Below is a small trained network, with its code and all its weights. Each question gives an input and a class and asks what happens when units are switched off, that is, made to give their printed mean instead of their output.

import numpy as np


def w(rows, s, z=0):
    codes = np.array(rows[::2]) - 128.0
    scale = np.full(codes.shape[1], s)
    scale[-1] = z or s
    return codes * scale


def norm(h):
    return h / np.sqrt((h * h).mean(-1, keepdims=True) + 1e-5)


def f(y):
    return y / 2 * (1 + np.tanh(0.7978845608 * (y + 0.044715 * y**3)))


def log_softmax(a):
    a = a - a.max(-1, keepdims=True)
    return a - np.log(np.exp(a).sum(-1, keepdims=True))


def net(x, mask):
    res = np.array(x, float).reshape(1, 5) / 4 @ E
    u = 0
    for l in range(2):
        y = f(norm(res) @ A[l][:, :-1].T + A[l][:, -1])
        res = res + np.where(mask[u : u + 10], y, B[l][:, -1]) @ B[l][:, :-1]
        u += 10
    return log_softmax(norm(res)[-1] @ U[:, :-1].T + U[:, -1])


A, B = {}, {}
E = w([
[127,127,128,133,134,136,128,130,127,120,128,129],'x0',
[110,85,187,145,162,62,44,106,168,102,150,156],'x1',
[157,122,173,112,218,166,104,135,119,204,154,130],'x2',
[127,127,125,130,129,133,125,127,127,125,126,128],'x3',
[108,157,128,160,81,163,95,140,122,184,98,250],'x4',
],0.017)
A[0] = w([
[113,124,105,142,45,108,132,123,133,15,123,115,193],'L0N1',
[114,131,124,142,113,144,126,118,127,183,117,244,2],'L0N2',
[128,145,130,126,85,144,117,132,128,121,116,180,58],'L0N3',
[136,127,137,132,142,123,112,139,148,122,117,127,86],'L0N4',
[123,132,135,114,79,71,163,119,133,105,129,108,136],'L0N5',
[110,134,103,143,5,119,121,128,131,51,120,214,98],'L0N6',
[124,105,162,136,152,53,40,123,148,67,133,185,136],'L0N7',
[100,115,138,139,96,94,94,119,137,87,127,139,89],'L0N8',
[123,111,172,132,173,42,43,122,147,80,131,132,89],'L0N9',
[135,124,119,128,174,126,151,139,128,131,137,72,125],'L0N10',
],0.02,0.0068)
B[0] = w([
[142,140,139,129,79,167,82,221,136,74,191,178,242],'L0N1',
[163,145,140,124,81,164,91,189,151,62,150,163,231],'L0N2',
[148,68,62,119,111,120,117,61,124,171,164,176,175],'L0N3',
[123,136,135,116,121,84,101,137,92,159,145,105,134],'L0N4',
[142,140,146,167,145,176,124,195,145,127,140,153,182],'L0N5',
[116,115,91,118,161,73,183,31,104,182,72,63,241],'L0N6',
[70,207,254,99,80,104,157,91,101,143,69,166,250],'L0N7',
[171,141,147,98,120,113,112,86,180,55,77,112,177],'L0N8',
[101,26,72,190,154,99,123,165,143,103,228,87,242],'L0N9',
[149,181,163,80,113,123,146,73,128,122,49,118,186],'L0N10',
],0.021,0.02)
A[1] = w([
[130,127,157,109,234,87,147,86,113,158,98,22,176],'L1N1',
[61,183,145,150,107,113,87,131,116,146,61,179,17],'L1N2',
[106,139,182,137,138,169,74,123,98,233,138,254,115],'L1N3',
[66,41,82,170,213,86,115,125,119,178,182,71,4],'L1N4',
[54,186,188,171,99,149,183,186,106,130,114,164,26],'L1N5',
[113,166,112,146,98,174,126,187,89,141,124,169,51],'L1N6',
[177,151,75,135,137,189,165,185,115,167,135,127,52],'L1N7',
[204,138,6,94,147,184,78,152,134,133,106,137,89],'L1N8',
[26,110,61,181,125,65,191,58,110,185,54,103,76],'L1N9',
[151,51,9,137,139,101,178,63,118,148,159,69,87],'L1N10',
],0.021,0.0021)
B[1] = w([
[131,120,198,117,133,106,153,1,150,132,86,155,218],'L1N1',
[229,113,142,157,175,205,104,148,246,60,93,131,183],'L1N2',
[88,115,138,171,74,66,135,211,151,22,178,82,210],'L1N3',
[183,66,27,106,237,233,80,119,88,165,237,157,174],'L1N4',
[183,106,20,158,92,106,87,176,141,159,127,140,253],'L1N5',
[164,106,154,78,175,66,135,62,56,178,190,69,224],'L1N6',
[168,185,126,40,82,161,138,69,96,107,91,165,206],'L1N7',
[154,188,69,81,177,192,163,170,55,205,105,84,245],'L1N8',
[70,142,157,135,208,169,180,53,142,196,30,118,232],'L1N9',
[17,95,130,210,131,105,90,231,150,135,161,139,217],'L1N10',
],0.019,0.015)
U = w([
[204,190,89,56,95,174,133,178,68,131,161,112,176],'0',
[133,157,214,109,110,110,167,2,186,115,22,138,228],'1',
[145,82,156,185,82,85,68,196,192,42,208,142,238],'2',
[113,46,153,132,226,144,115,27,132,160,202,137,1],'3',
[36,133,66,156,156,159,161,125,117,217,70,126,30],'4',
],0.015,0.0024)

Each question gives the input, the list of numbers given to net, and the class t.
The units are the neurons (one row each of A and B). Each row of codes is followed by its name. A weight is (code - 128) times the scale printed after its matrix; where a second scale follows, it is the last column's (A, B and U).
mask holds one flag per neuron, layer by layer. A switched-off neuron (its flag False) gives its mean, the last column of its row in B, instead of its output. The means were averaged over made-up inputs and are rounded, as every weight is.
A unit's drop is (log p(t) with every unit on - log p(t) with that unit switched off) / (log p(t) with every unit on - log p(t) with every unit switched off).
The circuit of an input: a set's keep is (log p(t) with only the set's units on - log p(t) with every unit switched off) / (log p(t) with every unit on - log p(t) with every unit switched off). Starting from the 12 units with the biggest drops (on a tie, the unit counted first), units are removed one at a time, each time the one whose removal leaves the highest keep (on an exact tie, the one counted first), for as long as the keep stays at least 0.8.
units of the circuit, in order: the units of the circuit, biggest drop first
most important unit: the unit with the biggest drop
top k neurons: the k neurons with the biggest drops, biggest first
k most important neurons of layer l: the k neurons of layer l with the biggest drops, biggest first
drop of u: that unit's drop, to one decimal
input [6,7,-3,5,2], class 1: units of the circuit, in order => (L0N7)
input [3,-1,8,-8,-6], class 1: top 2 neurons => (L0N10, L0N9)
input [-1,6,0,-8,2], class 1: top 2 neurons => (L0N7, L0N1)
input [7,-7,0,-6,5], class 4: top 2 neurons => (L0N7, L0N1)
input [7,7,-1,0,5], class 1: top 3 neurons => (L0N7, L0N6, L0N1)
input [7,0,-8,-4,-3], class 0: units of the circuit, in order => (L0N1, L0N9, L0N6)
input [-3,-5,-2,5,6], class 4: top 2 neurons => (L0N6, L0N7)
input [-5,-5,0,-6,1], class 4: 2 most important neurons of layer 0 => (L0N1, L0N2)
input [-4,-8,-6,-2,2], class 4: 2 most important neurons of layer 0 => (L0N6, L0N2)
input [-3,8,8,-5,3], class 2: 2 most important neurons of layer 0 => (L0N6, L0N7)
input [5,3,-5,2,1], class 1: 2 most important neurons of layer 0 => (L0N6, L0N7)
input [-1,-5,0,0,4], class 4: top 3 neurons => (L0N7, L0N1, L0N6)
input [2,-2,-8,2,5], class 4: top 2 neurons => (L0N6, L0N7)
input [5,-6,4,-8,-4], class 1: most important unit => L0N1
input [8,8,4,5,2], class 2: top 2 neurons => (L0N6, L0N7)
input [-5,-8,-4,-6,1], class 4: 2 most important neurons of layer 0 => (L0N6, L0N2)
input [8,-1,-2,8,7], class 4: drop of L0N6 => 5.3
input [-5,8,7,-7,3], class 2: drop of L0N6 => 0.5
input [8,-1,-8,-4,8], class 4: drop of L1N7 => 0.0
input [5,-8,6,2,-6], class 1: most important unit => L0N1
